Below is a small trained network, with its code and all its weights. Each question gives an input and a target symbol and asks what happens when units are switched off, that is, made to give their printed mean instead of their output.

import numpy as np


def w(rows, s, z=0):
    codes = np.array(rows[::2]) - 128.0
    scale = np.full(codes.shape[1], s)
    scale[-1] = z or s
    return codes * scale


def f(y):
    return np.maximum(y, 0)


def softmax(a):
    e = np.exp(a - a.max(-1, keepdims=True))
    return e / e.sum(-1, keepdims=True)


def log_softmax(a):
    a = a - a.max(-1, keepdims=True)
    return a - np.log(np.exp(a).sum(-1, keepdims=True))


def net(x, mask):
    ids = ['Ψαγεθμπτ'.index(c) for c in x.split()]
    T = len(ids)
    res = E[ids] + P[:T]
    u = 0
    for l in range(3):
        q, k, v = (res @ M[l].T for M in (Q, K, V))
        z = softmax(np.where(np.tri(T) > 0, q @ k.T / 2**0.5, -1e9)) @ v
        res = res + np.where(mask[u], z, O[l][:, -1]) @ O[l][:, :-1]
        u += 1
        y = f(res @ A[l][:, :-1].T + A[l][:, -1])
        res = res + np.where(mask[u : u + 12], y, B[l][:, -1]) @ B[l][:, :-1]
        u += 12
    return log_softmax(res[-1] @ U[:, :-1].T + U[:, -1])


Q, K, V, O, A, B = {}, {}, {}, {}, {}, {}
E = w([
[164,241,193,83,205],'Ψ',
[127,216,70,121,108],'α',
[37,55,80,135,92],'γ',
[231,93,121,102,126],'ε',
[28,106,76,112,141],'θ',
[193,123,149,74,189],'μ',
[123,90,251,136,76],'π',
[199,95,145,177,128],'τ',
],0.015)
P = w([
[152,127,168,208,125],'0',
[129,69,62,143,70],'1',
[146,161,137,204,173],'2',
[145,73,93,114,45],'3',
[145,159,132,201,176],'4',
[145,100,116,83,35],'5',
[140,175,126,188,191],'6',
[151,127,132,53,31],'7',
[138,172,132,189,190],'8',
[140,158,138,21,34],'9',
[141,178,130,189,196],'10',
[165,177,183,34,1],'11',
[143,176,123,196,192],'12',
],0.0096)
Q[0] = w([
[103,154,167,82,176],'L0H0',
[151,154,67,255,208],'L0H0',
],0.008)
K[0] = w([
[133,117,102,202,203],'L0H0',
[114,78,126,228,255],'L0H0',
],0.0083)
V[0] = w([
[129,115,106,3,115],'L0H0',
[158,178,151,159,10],'L0H0',
],0.0056)
O[0] = w([
[96,91,110,104,85,112],'L0H0',
[105,1,113,142,34,250],'L0H0',
],0.0093,0.0026)
A[0] = w([
[86,88,145,223,206,130],'L0N0',
[69,198,134,243,154,173],'L0N1',
[53,194,196,179,137,201],'L0N2',
[186,137,150,170,190,31],'L0N3',
[69,46,66,84,61,109],'L0N4',
[134,147,36,113,143,163],'L0N5',
[142,171,180,106,136,4],'L0N6',
[131,102,100,77,112,136],'L0N7',
[84,87,223,144,103,112],'L0N8',
[112,177,154,141,17,233],'L0N9',
[1,116,15,143,97,173],'L0N10',
[159,146,97,211,159,169],'L0N11',
],0.0099,0.0024)
B[0] = w([
[2,80,152,130,153,155],'L0N0',
[56,151,155,134,109,220],'L0N1',
[100,111,157,146,45,193],'L0N2',
[209,118,122,173,156,184],'L0N3',
[159,95,204,145,107,241],'L0N4',
[157,147,66,181,96,197],'L0N5',
[123,99,110,149,111,155],'L0N6',
[115,143,214,129,117,180],'L0N7',
[156,112,90,114,125,163],'L0N8',
[180,137,38,116,53,254],'L0N9',
[183,137,140,103,149,226],'L0N10',
[139,149,121,168,175,206],'L0N11',
],0.0095,0.0072)
Q[1] = w([
[223,234,69,188,164],'L1H0',
[5,56,106,255,237],'L1H0',
],0.0064)
K[1] = w([
[126,82,146,158,157],'L1H0',
[110,98,99,254,153],'L1H0',
],0.0077)
V[1] = w([
[124,2,176,71,99],'L1H0',
[131,126,208,62,191],'L1H0',
],0.0079)
O[1] = w([
[176,194,104,149,170,174],'L1H0',
[229,52,1,155,126,2],'L1H0',
],0.009,0.0059)
A[1] = w([
[177,37,108,71,108,159],'L1N0',
[117,201,118,133,200,48],'L1N1',
[169,187,132,177,154,133],'L1N2',
[33,134,94,131,85,153],'L1N3',
[156,113,23,146,186,125],'L1N4',
[182,111,187,113,139,15],'L1N5',
[154,52,153,86,83,253],'L1N6',
[85,52,97,112,118,103],'L1N7',
[135,112,146,151,209,94],'L1N8',
[131,126,129,195,81,143],'L1N9',
[97,106,92,137,247,106],'L1N10',
[187,155,182,162,109,158],'L1N11',
],0.011,0.0041)
B[1] = w([
[101,171,77,190,26,167],'L1N0',
[70,108,130,93,157,158],'L1N1',
[188,142,139,146,159,204],'L1N2',
[125,250,117,90,128,181],'L1N3',
[112,230,176,26,138,155],'L1N4',
[115,227,159,173,106,166],'L1N5',
[81,69,110,70,160,207],'L1N6',
[93,149,168,167,128,135],'L1N7',
[133,86,80,128,181,151],'L1N8',
[162,108,152,38,170,205],'L1N9',
[2,144,37,136,67,143],'L1N10',
[108,93,94,107,178,251],'L1N11',
],0.0069,0.014)
Q[2] = w([
[171,140,16,12,190],'L2H0',
[39,154,1,153,159],'L2H0',
],0.0038)
K[2] = w([
[187,144,144,188,97],'L2H0',
[129,253,171,219,191],'L2H0',
],0.0052)
V[2] = w([
[104,219,178,155,240],'L2H0',
[227,134,117,79,2],'L2H0',
],0.0032)
O[2] = w([
[55,9,86,69,52,213],'L2H0',
[153,26,195,7,253,251],'L2H0',
],0.0057,0.0024)
A[2] = w([
[124,197,217,137,136,121],'L2N0',
[171,190,182,161,169,127],'L2N1',
[170,149,45,155,142,112],'L2N2',
[133,62,65,128,71,254],'L2N3',
[183,129,64,65,123,120],'L2N4',
[166,81,46,117,82,97],'L2N5',
[184,217,124,89,119,162],'L2N6',
[39,151,121,152,110,118],'L2N7',
[114,162,80,157,158,74],'L2N8',
[125,157,114,62,12,129],'L2N9',
[109,74,162,66,90,209],'L2N10',
[156,74,139,113,137,30],'L2N11',
],0.011,0.0044)
B[2] = w([
[140,64,76,144,99,198],'L2N0',
[163,71,102,179,21,177],'L2N1',
[192,119,47,9,150,168],'L2N2',
[23,207,133,126,97,157],'L2N3',
[128,169,194,210,172,203],'L2N4',
[137,148,102,165,230,152],'L2N5',
[90,94,189,121,75,250],'L2N6',
[254,180,159,145,157,171],'L2N7',
[88,135,125,123,78,158],'L2N8',
[149,118,51,153,139,248],'L2N9',
[79,93,141,106,169,206],'L2N10',
[176,193,59,167,91,135],'L2N11',
],0.0091,0.016)
U = w([
[250,80,111,102,135,78],'Ψ',
[119,132,78,136,16,123],'α',
[80,57,134,63,102,195],'γ',
[146,43,189,232,45,31],'ε',
[32,122,88,219,107,135],'θ',
[137,129,48,118,165,141],'μ',
[134,182,255,164,139,253],'π',
[150,196,154,157,119,85],'τ',
],0.0092,0.0051)

Each question gives the input, a string of symbols that net reads in full, and the target symbol t.
The units are the heads (2 rows each of Q, K, V and O) and the neurons (one row each of A and B). Each row of codes is followed by its name. A weight is (code - 128) times the scale printed after its matrix; where a second scale follows, it is the last column's (O, A, B and U).
mask holds one flag per unit, layer by layer, with each layer's heads first. A switched-off unit (its flag False) gives its mean, the last column of its rows in O or B, instead of its output. The means were averaged over made-up inputs and are rounded, as every weight is.
A unit's drop is (log p(t) with every unit on - log p(t) with that unit switched off) / (log p(t) with every unit on - log p(t) with every unit switched off).
The circuit of an input: a set's keep is (log p(t) with only the set's units on - log p(t) with every unit switched off) / (log p(t) with every unit on - log p(t) with every unit switched off). Starting from the 12 units with the biggest drops (on a tie, the unit counted first), units are removed one at a time, each time the one whose removal leaves the highest keep (on an exact tie, the one counted first), for as long as the keep stays at least 0.8.
circuit, biggest first: the units of the circuit, biggest drop first
unit that matters most: the unit with the biggest drop
top k neurons: the k neurons with the biggest drops, biggest first
top k neurons in layer l: the k neurons of layer l with the biggest drops, biggest first
input Ψ Ψ Ψ α α γ Ψ μ θ α, target μ: circuit, biggest first => L1H0, L0N9, L2N5
input θ ε α α ε π α γ, target ε: top 3 neurons => L0N4, L0N10, L1N5
input θ π μ α Ψ α π ε, target γ: circuit, biggest first => L1N6, L2N10
input α Ψ γ π Ψ α ε τ, target γ: unit that matters most => L0N10
input π Ψ α τ, target θ: top 4 neurons in layer 2 => L2N3, L2N2, L2N7, L2N6
input α γ α ε μ τ, target π: top 3 neurons in layer 2 => L2N9, L2N0, L2N4
input α α τ τ Ψ ε α ε α γ α Ψ, target Ψ: top 2 neurons in layer 0 => L0N10, L0N4
input π ε α μ, target π: circuit, biggest first => L2N9, L0N9
input α α α Ψ α α, target θ: top 2 neurons in layer 2 => L2N3, L2N9
input θ α Ψ τ α ε α ε α μ, target π: top 3 neurons => L2N4, L2N0, L0N9
input ε α π ε ε π, target π: top 2 neurons => L0N9, L0N8
input γ ε α θ, target π: top 2 neurons in layer 0 => L0N10, L0N4
input Ψ Ψ π ε Ψ π α ε, target ε: top 2 neurons in layer 0 => L0N8, L0N9
input ε α α α α π μ ε α α α ε, target γ: top 2 neurons => L0N10, L1N6
input α π α Ψ, target ε: unit that matters most => L1N6
input μ α α α θ, target τ: top 2 neurons in layer 2 => L2N7, L2N9
input π α α μ ε π μ α μ Ψ, target γ: circuit, biggest first => L2N7, L0N3, L0N11
input Ψ α Ψ α α Ψ π α, target θ: top 2 neurons => L0N5, L2N9
input α Ψ α ε Ψ α μ π ε ε α α, target π: top 3 neurons => L2N4, L0N9, L0N5
input α π θ θ, target ε: top 2 neurons => L0N10, L0N4
input θ π α γ, target ε: top 3 neurons => L0N10, L0N4, L1N5
input α α τ γ α α, target Ψ: top 4 neurons => L0N10, L0N4, L2N2, L0N5
input ε τ π Ψ μ, target μ: top 2 neurons in layer 2 => L2N6, L2N2
input ε α Ψ ε ε α, target π: top 2 neurons in layer 0 => L0N5, L0N1
input α α α α α Ψ π ε Ψ Ψ γ π, target θ: top 4 neurons => L1N0, L2N3, L2N9, L2N4
input α α ε Ψ ε α γ α, target γ: top 4 neurons => L0N10, L0N4, L0N7, L2N10
input ε θ γ α α π ε ε, target ε: top 2 neurons => L1N5, L0N4
